[ 35   2  10   9 -52 -37 -38   0  17 -17  14  -8   9 -22 -30 -37 -15 -37
  -1 -33  -9  47  -6   9 -28   9  31  -5  -1 -14  57 -39 -17 -33   1 -45
  -8  20   6 -17  11 -33] : k_601
[ -2   3  44  18   7  -6  -3  -9  10  19  21  11  14  -7  16  23 -25 -40
 -69   9 -37 -12   7  22  22 -46  -7 -27  24   3  27   2  30  -1  24 -19
 -18  19  22  10  82 -14] : k_601
[-19   6 -82  11 -74  22  -5  80  -4 -51  14 -12 -42  -9  38   6  41  18
 -14  74  12  50  -5  38   9  -9 -38   8   1  11  -7  16 -18  11  14 -16
 -34  -6  42  30  87 -47] : k_290
[ 23 -33 -35  -4 -23   3  12   7  40   4  23 -16  15  -9   1 -23  11 -11
   9  24 -22  -9   3   6  -9  19 -22  19 -10  40  33  14 -16  46 -15  17
  23  -3  -2 -36  -1  12] : k_306
[  2  -2  -9   2 -61 -30 -11   2  30  -9  18   0   8 -31 -63 -35 -19 -59
   8 -17   2  49   0  -5 -12 -14   5  21  -3 -24  25 -49  16 -10  25 -21
   4  34 -25 -33  22 -36] : k_774
[-29  36 -23   5 -17   3  56 -17  53  56 -12  30 -45  10  13  29 -16  -5
 -27 -55 -30  29  -7  16  -3   5   1 -15  -6  31  48  57  -4   1 -27  18
 -11   1   1 -52 -44 -13] : k_978
[-16  13  -9   0  -7  -2   4  29  -6   0  30   5   9   2  13  14  -7 -19
 -45  11 -33 -14  -6  18  17 -38 -28 -35  16  -4  13  -8  60  23  19  11
  14   2  18 -28  88  -8] : k_622
[-21  19  14   2  -4  10  -4   5  -6   9  24   2  35  -1   4  21 -20 -30
 -45  25 -46 -17  17  20  33 -47 -21 -19  16   9   8 -12  44  -3   7  17
   1  14  16  -6  83   2] : k_121
[ -3 -12  -4 -45  44  -8 -13  13  -3  -8 -69  14  46 -62  -9 -24   7  17
  11 -15 -13 -19   8   6 -24 -19  38  -7 -19   9 -31  11 -19  17 -54  36
  22  29 -18  19 -41  23] : k_121
[ 35 -18  -3 -19  29 -15 -29  38  -6  -7 -35  -9  57   7  -9 -27 -17 -14
  -9  -9  18  17 -18  42 -18 -12 -12 -15  21  -7 -32  12  -6  53 -10  -5
  20   3  -4  39 -12 -13] : k_306
[  4 -14 -42 -27 -33   0  40  44   0 -15 -18   9   1 -54  28 -14 -12  18
 -14  27  22  37  17  12  28  -2   5  16 -34  13   1  13  -6  27 -25 -35
 -16   0 -38   1  27   6] : k_927
[-14 -28 -55 -44  14  41 -13  45 -50  -6  18 -22  35 -14 -19 -50  -8  37
  17  44  16   0  10  13  21  33  13   8 -36 -22   2  12  -1 -12  54 -20
   6   1 -36  15  22   0] : k_290
[ 13 -13 -75   2 -38  -7  27  24  11 -28  21 -11 -19 -33  11 -10 -12  -8
  -5  33  10  28   8   1  19  -8   1  19 -26   1  22  10  -8  15   8  -4
 -30   2 -38 -26  54 -17] : k_774
[ 13   7 -20  -7   1 -28 -31  -5 -17   5  19  17  49  21  -7 -28  36  17
  12 -30  18   7 -12  21 -44 -29  25  -4  34  -8  16  -6   2  11  11  -7
  26  -1  -4  14  -7 -13] : k_601
[-31  23 -66 -36  24 -17 -35  30 -14   8  11  40  64  -7  -8  -9  18  42
   3  -5 -42   0  27  48 -16 -46  -1 -39   1  10   8  82  37  34  37  30
  28   3  59   8 -19 -27] : k_797
[-87  33 -57  34 -62 -26 -33 -51  75 -21  69  42  27  15 -35  68  33 -68
 -24  -3 -65   7  -4  43 -43  -1 -42   2 -12   6  35 -70  -7  31   8  20
  22  13  18 -53 -69  28] : k_797
[ 10 -16 -11 -25 -50 -15 -52  37  12 -24  -4  23  46   5 -29 -48 -36 -18
 -11 -52 -34  27  29  43 -30  -2  -5 -27   3   9  15 -57  -7  32 -10 -22
  44   0 -32  28  -6 -26] : k_927
[   9   14  -87    0  -20   -9   48  -33   -2  -36  -41  -38 -105  -77
    1   24  -24    8  -14   19   21   65   23  -29   29   -8  -32   26
  -94    2   24  -17  -31  -24    9   -5  -39   42   10  -23    4  -17] : k_900
[ 11 -18 -80  -9 -25  13  52  22   0 -28  -3 -11 -31 -55  41  13   8  14
  10  32 -15  19   6   4  28  -6  -2  40 -49  -2  19  26 -17 -12  11  13
 -35   4  -7  -1  41   8] : k_797
[ 14  41  18 -11 -87 -33  23 -36  31 -32 -14 -13 -44  -8 -39 -12 -25 -66
 -26 -68 -13  43  37  -2  -8  -7  39   2 -20 -31  31 -48   7 -42 -18 -43
 -31  13 -46   8  11 -40] : k_774
[ 21 -30  16   1 -52  -5  -6  -8  36 -13 -39  -9 -16 -40 -22 -16  -9 -77
 -19 -25 -12  65  11   3  -2  -8  18   0  -2 -12   7 -30   3 -35 -20 -27
  -7  19 -47 -18  48 -39] : k_829
[ 31 -24  -9  12 -32   9  11 -37  43   9  33 -16  -6   9 -11   1  14 -23
  24  28 -36   5   9   6 -15   6 -35  25  -6  51  33 -19  -1  12 -22  33
  29   5  18 -41   6  15] : k_121
[  7 -31  15  16 -13  14   0 -25  48  34   2 -16 -30 -14  -8  -7  19  -4
  39  25 -42   7  12 -37  -7  24 -37  21  -3  30  43 -22  20  21  12  -6
  18  13  57 -53  28  18] : k_900
[ 27 -44 -13  12 -15   7   9  -4  38   8   9 -15  -1 -14 -18 -12  18 -10
  14  40 -30  23  17 -14  -3  28 -37  16  -4  18  28 -17   5  19  -7  11
  28   1  14 -34  22  -4] : k_829
[ 36 -10 -37 -10 -34  -3 -18  66 -16 -41 -27 -23  -3 -59  14 -67  -4  23
  10  44  11  40 -33  -7   0   2  23  -1 -47   9 -10  26 -38 -41  -8  -8
   3  13 -10 -37  72 -31] : k_601
[-59 -22   5  44  37 -15 -10  -5   6  12  -3   6  -6 -12   2  18 -37 -33
 -38  35 -75   8   2   1  37 -30  -7  -4  -7 -30  60 -12  25  28  49  27
  -6  14  33 -20  65   1] : k_797
[-25  10  19  14  17  44  17  -6  -7  20  14  -1  39  29 -16  10   2  -7
 -48  27 -54 -19  11  13  22 -25 -27 -14  22  19  18 -29  11  -1  20  -5
   6   1  18 -19  78  32] : k_978
[ 46 -18  -5   5 -48  16   8 -33  48   6 -28  -6 -40   6 -10 -11  38  -2
  10  -5 -37  -5  37 -38  -2  -9 -10  39   3  87  27  47  16  -9 -20  11
  22  27  19 -44  51 -22] : k_774
[ 18 -18 -27  -8  19  -7 -34  30 -10   1  -9   2  42 -25 -26 -34  20  -9
   7 -21 -21 -12  -8  15 -43  -6  26  -2  25 -14   0  18  -1   3  25  24
  16  14   2   9  -7  -2] : k_797
[-22 -29 -49  -5  41 -24 -16  15 -34  -6 -59  -1  44 -28 -30  -4   3  -4
   0 -67 -30  10  -2   2 -15 -24  29 -27 -10 -18   8  14  -8  50  14   4
  16  37  24  -9  30  -7] : k_309
[  2 -17 -42 -21 -34  29   3  35   1 -24 -27   2  -2 -44  13 -16  -8  24
   3  21   6  23  16 -17  12  -2  22  14 -43  -6  17   0 -11 -13  10 -38
 -27  -3 -19 -11  65  -2] : k_927
[ 39  -9  -5  -3 -57  12 -39   5  11 -26 -29   0 -20   2 -20 -37  -3 -39
   5 -35 -20  36   7   3  -9 -19   0  -3  -3  18   4 -37 -26 -37   1 -37
  11  12 -19 -17  19 -25] : k_978
[ 21 -12 -64 -24 -38  14  50  30  -5 -22  31   0   0 -40  14 -11  -8  15
   8  23  27  14  17 -29   4   7   8  39 -23   3  24  -2  -7  15  13 -26
 -45  10 -51 -39  64   6] : k_774
[-51  57  12 -25  55 -77  -5  16  -6  10  11 -39  80 -76  -8 -17 -57  -9
 -81   8 -66  38  24  -1  61  16 -40 -26 -26   6  38  69  62  57  31  -6
  -7   9  38   1  87  40] : k_306
[ 54 -62   4 -41 -35  20  44  39  25 -35  59  21  -6 -35  25   2 -32 -42
   3 -52 -14  35  32  31 -35  17 -55  20 -38 -10  12 -47 -15   3 -18 -26
  11  23 -10  -2 -12  -4] : k_829
[ 13 -32  25  15 -42 -15 -26  17  50 -12  -6   4 -15 -21 -18 -20  -2 -67
 -12 -18 -23  55 -10   4 -14   0  -1  24  -3   7   8 -21   2 -15  -1 -45
  23  26 -10 -17  39 -32] : k_829
[ 29 -19 -34 -19  21 -17 -48  33 -17  -9 -20  -3  34 -40 -29 -39  11  -7
  -5 -28  12 -14   6 -15 -37 -28  11 -16  22 -20   3   1  43  19  24  -4
  29  16  -6  -7  14 -16] : k_622
[  4 -23  -5  -4  38 -28 -40  13 -21   0 -68  -9  23 -34 -31 -56  27  21
  22  -2  -2  18  14 -20 -18 -24  10 -23  10 -23  -9  12   6  36  23   6
  34   8   9  -4  19 -11] : k_900
[  3 -14 -14  20 -21  17  34 -43  34  18  21 -14 -13  -6 -18  12  28   4
  25  38 -10 -18  27 -19  -1   6 -32  31   4  25  54 -41  11   5 -32  32
  22  14   7 -57  -6  28] : k_900
[ 52 -61 -49  27  22  25 -39 -38  31 -15  31 -15 -18 -23 -45 -24 -10 -20
  46  20  -3  -3  -4 -41 -18  33 -32  64   4  14 106  -2 -45   9  63  60
 -36  31  13 -90  27  31] : k_306
[ 13  -5 -35   5 -36   7  35  22   6 -32  -1   1 -16 -17  10  -9  19  22
  -9  41   7  25 -23  18   0  17  28  11 -19   2  35   7 -52  -3  -4 -14
 -44   4  -7 -21  50  -5] : k_601
[ -9 -25 -20   7 -48   1 -23 -20  23 -14 -21  -2 -60 -23  -6 -16 -10 -34
  -5 -52 -24  55 -21  -9 -34 -12  13  10 -31   5  49 -42 -11 -31  16  24
   6  29  -7 -30  65 -32] : k_927
[-20  -7  28  -1   9  20  -5 -18  14  26  -1  11   3  -1  15   7 -20 -12
 -64  38 -40  18  26  22  38 -64 -52  -3 -11  18   9 -26  51  16  28 -18
  31  10  32  19  83   1] : k_927
[ 25 -41   4  -1 -15  13 -19 -12  35  28   0 -17  -1 -16 -12 -29   9   7
   3  27 -16  15  16 -17 -19  29 -17  13  -4  43  44  -2  30  16 -12  -2
  38   2  21 -25  11   3] : k_927
[ 34 -17 -11 -23  15 -21 -42  19  -9 -20 -31  -8  12 -18 -31 -41  37  -5
  -8 -20  -2 -11   2   1 -30  -8   7 -23  15  -5 -13  24  37  31  23  -5
  36   5   4   6   8 -12] : k_622
[   1   18   15    5 -111   20  -17    7   52  -52   70   -1  -10   45
  -66  -26   -6  -71   20  -19   -5   29  -21   49  -80    9   26   44
  -12   54    3  -25  -31  -55   -8  -39   15   15  -19  -11    5  -32] : k_121
[ 12  29 -12  12 -35   3 -18  18 -11  -8   4   5   2  24   2  11 -11 -40
 -18  32 -27  -1  -2  30  52 -34 -22 -22  33  -6  16 -22  31  -5  22  -4
 -38  18  41 -36  91 -12] : k_601
[-42  15  30  37 -13 -33  34  51 -37  23  19  12 -10   5  -5 -19  17 -15
 -49  59 -35   5 -23   5  42 -42 -20 -18  28  37   2 -50  16  64  -2   1
  39  39  64 -50  90   3] : k_927
[ 45 -31 -63  -2 -77  -5  -1  18  62  10  64 -18  51 -13 -28   3  40 -24
  34  44 -34  21  27  22 -14  14 -61 -10   4   7  29 -19  53  11   2   2
  38 -14  55 -42  26 -35] : k_829
[  1 -27 -56  -9 -17  17 -21 -26  24  30  74 -27  -6  29  10 -25  31 -23
  17  35 -53 -11  35  41   0   9 -58   9   2  49  45 -10  48  31  18  24
  50 -10  44 -17   2  19] : k_290
[-12  13  -5  -3  19 -45 -44  12   5  -8  -8  -8  49 -44 -27 -45  47   9
 -18  12   2   0 -19  22 -55  -8  29 -21  24 -43  24 -27  12  13 -20  19
  24   8  26  24 -22   1] : k_601
[ 41  -1 -59  -8  29  16  -5  51 -44  11 -24  -4  64  25 -24 -38 -10  24
 -13  -2  11 -35  36  -3 -21 -28 -28  -9  82  15 -18 -44  22  84  -4  -4
  30 -17 -40  22  20  17] : k_622
[ 25 -24  16  -8 -36 -21 -22 -25  20 -29  33  -7  31 -26 -38 -11 -31 -58
   0 -31 -24  40  11  28 -22 -13  10  25 -14  23  49 -34  -2 -21  -2  -9
   3  37 -18  -7  39  -5] : k_121
[ 14 -12 -32 -18  17 -23 -11   4  -4   0 -42  -4  21 -29 -29 -13   7  27
   1 -29 -13   5  21  -6 -30 -24 -15 -12  -9  -3  14  -1  18  28  14  22
  40  31  21   8  13 -24] : k_900
[ 23 -56  29   1 -23  64  -2 -33  66  28 -20 -17 -80  -1 -27 -13  19 -12
  26  66 -16 -10  -6 -12 -12  12 -21  34  -7  70   8  -2  17 -16  -4   4
  29  21  33  13 -19 -25] : k_978
[ 21  -5 -60  18 -65  20 -49  -1  12   9  61 -16  27  22 -29  -4  11 -28
  55  49 -11 -19 -37  33  35   7 -32 -34  59  20 -30  -6   2   6  36  54
   2 -26 -39   0  58 -27] : k_309
[ -1  -7  16   9 -64 -21 -25  -4   3  -6  -1 -12 -18  18 -22 -24 -12 -53
   1  34  18  83 -15  31  12 -15 -10   7   4 -16  18 -67  17  -2   9 -34
   8  18  -8 -13  49 -44] : k_290
[ 14 -19 -43 -14  47 -17 -24 -12 -19   3 -31 -15  41 -19 -40 -14  17   9
  -5 -11  -4  24  14  23 -41  -3  21  -3  -3   3   8  37   8  21  20  -2
  13  16  24  28 -45  -4] : k_797
[ 15  -1 -22   3  25 -31 -18  17  -7  -7 -16   0  21 -16  -5 -27  18  10
  -6 -16  -7   6 -25  24 -26 -20  20  -9  -3 -16   8  20 -14   3  13  11
  14  13  24  12  14 -10] : k_601
[ 42   5   0  -7  -5 -38 -39  35   5 -20 -32   8  -4 -45 -27 -41  24  -4
 -10 -20   3  43 -19 -17 -22 -20 -20   7  12 -26 -19   4   3 -17  30  21
  32  32   4   3  47 -45] : k_829
[-17 -19  19  12 -78 -39  24  21  32   7   7  11  10 -63 -17 -17   2 -52
   5 -28 -31  49  -8  -3 -17 -19  48  19  -9  15  25  -7 -11 -22 -17 -33
  12  32 -19 -29  23 -36] : k_797
[-41  16  66   8  28 -32  90  49 -68  -2  63 -47 -28 -46 -52 -88 -10  -3
  -4  11 -35   2   9  18  14  67  64   5  24  74  26   7 -61  56 -56 -32
 -12  34  35  33 -14  50] : k_309
[-58  13 -16  15  24  14  -1  -3 -15  16  -4  -7   5  40  20  39  -9 -24
 -65  17 -55 -19  12  34  41 -28 -26 -24   8 -21  28 -21  47  20  25  22
  -1   9  30   1  87   8] : k_290
[  1 -24  -1  -3 -13   5  -9  13  38  14  15  -9  28 -22  -1 -17   3  -9
   3  36 -10   1 -17 -17  -3  24 -20  23   5  30  14  18  -1  42   6  -1
  12  -1 -10 -25  27  12] : k_306
[ 38  -2 -48   1 -30  -9   1  20  26 -38 -33 -17 -37 -22   7 -16 -42   1
  10  12   3  16   4 -10  31  11  23  39 -43   9  13  -2 -24 -16 -26 -17
 -23  11 -47   8  21 -20] : k_774
[ 12 -53  -4   7 -15  18  -8 -18  19   6  -3 -24  -5  -3  -5 -18  30  11
  18  26 -18  19  15 -21 -28  15 -21  20 -19  54  21 -11  12  20 -12  -3
  46   0  31 -16  28  11] : k_927
[  3 -20 -74   3 -62  42  33 -13  47  -2 -46 -28  24 -33 -65  18  14  -6
  21  64 -29  20  12  -5  20   4 -33  32 -35  16  27 -44   3  15 -12  -3
   0  32  34 -60  59   0] : k_309
[ 37 -34  -1  -6 -46 -33   0 -18  22   1  -7 -24  28   0 -48 -28  -1 -62
 -16  -3 -18  48  17  32  -6  11   4   3 -11 -18  48 -49  12  24  23 -46
   8  18 -14 -27  42 -11] : k_290
[ -2 -29 -58  -6 -12  -5 -26 -23   2 -17   3 -35 -80  19  10  -5  -4 -23
 -18   0 -53 -15   6  -6   4  78   1 -24 -63  35  57  27   8  20  18  36
  10  18   6 -57   3  -8] : k_290
[  9 -30   0  19 -42   0  -8  -6  49  -5  23  -3 -13 -14 -16  -7  40 -27
  13  32 -21   2   9  -2 -20  -7 -30  -4  16  42  25  13  30  23 -19  13
  36  -5  26 -56  12  -8] : k_622
[  7 -14 -39 -20 -18   7  28  22   7   1 -21 -21 -24 -85  25 -46   4  11
   2  36   2  52  17 -15  37  15   1  29 -44   3  10   2 -15   5   0 -39
 -26 -11 -19  -8  36  37] : k_927
[ 37  -1 -44 -11  15 -28 -33   5 -22  -9 -37  -5   1 -15 -16 -30  16  15
 -12 -38  -3  19   2 -30 -44   0  -3 -26   8   2   7  -3  -3  37   6  30
  14  28  11 -34  12 -21] : k_774
[  5  -7 -26  -1  30 -16 -80   3  -2  11 -27 -10  14 -46 -26 -39  -5 -12
  14 -38 -18  19  -3 -36 -25   0  21 -19   8   6 -15   2  -2 -30  15  15
  29  16 -15   2   3 -26] : k_829
[-17 -15 -14  23 -51 -37 -43   9  14 -20 -46  -5  20 -16 -40   1 -22 -25
  -3 -41  -8  46 -27 -13 -20  -2  32   3 -26   6  20 -62 -10 -16 -24 -14
  35  34 -23 -16  31 -38] : k_927
[-47   5  12  -8   7  20  -1  11 -22   7  29  -4  11  -3  31  11  -4 -35
 -54  32 -50 -38  39  14  29 -54 -23  -9  17   2  12 -54  53  18  19 -11
  -3  19  28  19 108  21] : k_290
[ 42 -33   9 -14 -40  11  -5 -26  11 -16 -53  -3  -5 -25 -28  -3 -31 -39
  -8 -49 -35  40   5  -2  10   1  25  -9 -32   2  18 -39 -44  -3  11 -55
 -23  35 -23 -18  63 -17] : k_309
[ 16   4 -64 -11 -38   4  16  34   1 -39   7  -7  -7 -28  11 -13   0   7
   3  28   7  10  -1   6   0 -10  19  28 -37   6  12   5 -25 -11  -7  -6
 -17   4 -25 -13  38  -5] : k_121
[ 30  -2 -26 -28 -28 -15  18  58  19 -17   6 -18  41 -58  19 -50 -25  13
 -22  56   5  28   3   0   7   3  -3   8 -23 -15  21   1 -17  45   1 -41
 -18 -21 -26  -2  66  -1] : k_306
[ 23 -31  24  15 -56 -21 -67  13  -2 -12  -4   4  24 -19 -23 -32 -19 -74
  17 -28   3  44 -26  13   1 -20  57 -15  11 -16  42 -45   2 -56  -8 -48
  -9  43  -8 -64  41 -45] : k_601
[ -2 -36  -5 -11 -20 -13  -7 -25  10  27  18   0 -21 -21  13   4  24  18
 -32  28  -9  21   2 -27  -5   6 -39  -8 -17  37  45   1  59  43  15  21
  52  20  23 -28  37 -21] : k_927
[   2   -5  -27  -10   18  -30 -114   38   26  -29  -23  -13   58  -37
  -19  -51   16   -1   -4    8  -30    8  -10    6  -38  -11   -9  -18
    5  -13   11   21   10   34   28    4   28   -2   50   17   22  -17] : k_306
[  1 -45  -7  15 -16  16   6  12  55  21  -4 -18  11 -18  -5 -29  18 -20
  10  29 -27   9  -6  -9 -21  12 -20  25   1  15  38   0  -9  40 -14   9
  25  -4  23 -42  11   7] : k_306
[ 35 -15 -71 -19 -48  -9  40  38 -11 -35  10 -21  -5 -40  24 -14  -8   8
   8  11   0  31  18  13  13  17  13   4 -33  -7  42   8 -12   8   3 -34
 -49  -1   3  -3  52 -14] : k_601
[-14   1  20 -26  -5  11   1 -22  15  14  20  23  55   1  28  32 -20 -36
 -37   5 -79   4  29  50  54 -28 -55  -5  18 -22  34 -40  64  15  16  22
  -2   4  -1   2  70  40] : k_797
[ 21 -18 -16   9 -14  -2 -28 -24  50  11  27 -31  12  -8  -5 -19  18 -18
  -1  43 -23  -8  -7  -3 -21  19 -13   9   7  33  48  -6   3  34  -7  12
  12  -8  23 -26  14  10] : k_306
[  8 -27  -5   3 -51  -6 -19 -16  24 -22  -8  -7 -12 -25 -38  -9  -1 -51
   0 -45 -16  31   4 -11 -26 -10  14   8  -5   9  46 -41  17 -18   0 -21
  11  26 -18 -42  37 -21] : k_622
[ 37 -48 -17 -20  27 -45 -11   2 -25 -10  17 -15  50 -33 -21 -36  26  12
   7 -30 -18  18   6  31 -50 -11 -25 -11  -7  10  14 -14 -22  36  11  46
  57  32  21  23  10  -5] : k_290
[ 94 -22 -26 -18  89 -51 -61 -84 -20 -28  14 -38  51 -24 -31 -16  34  -4
  -4 -15  70 -41  11 -29 -76  -9  49  24 -13  -9   0   9   3  31  27 -60
  13   5 -31  34 -46  54] : k_309
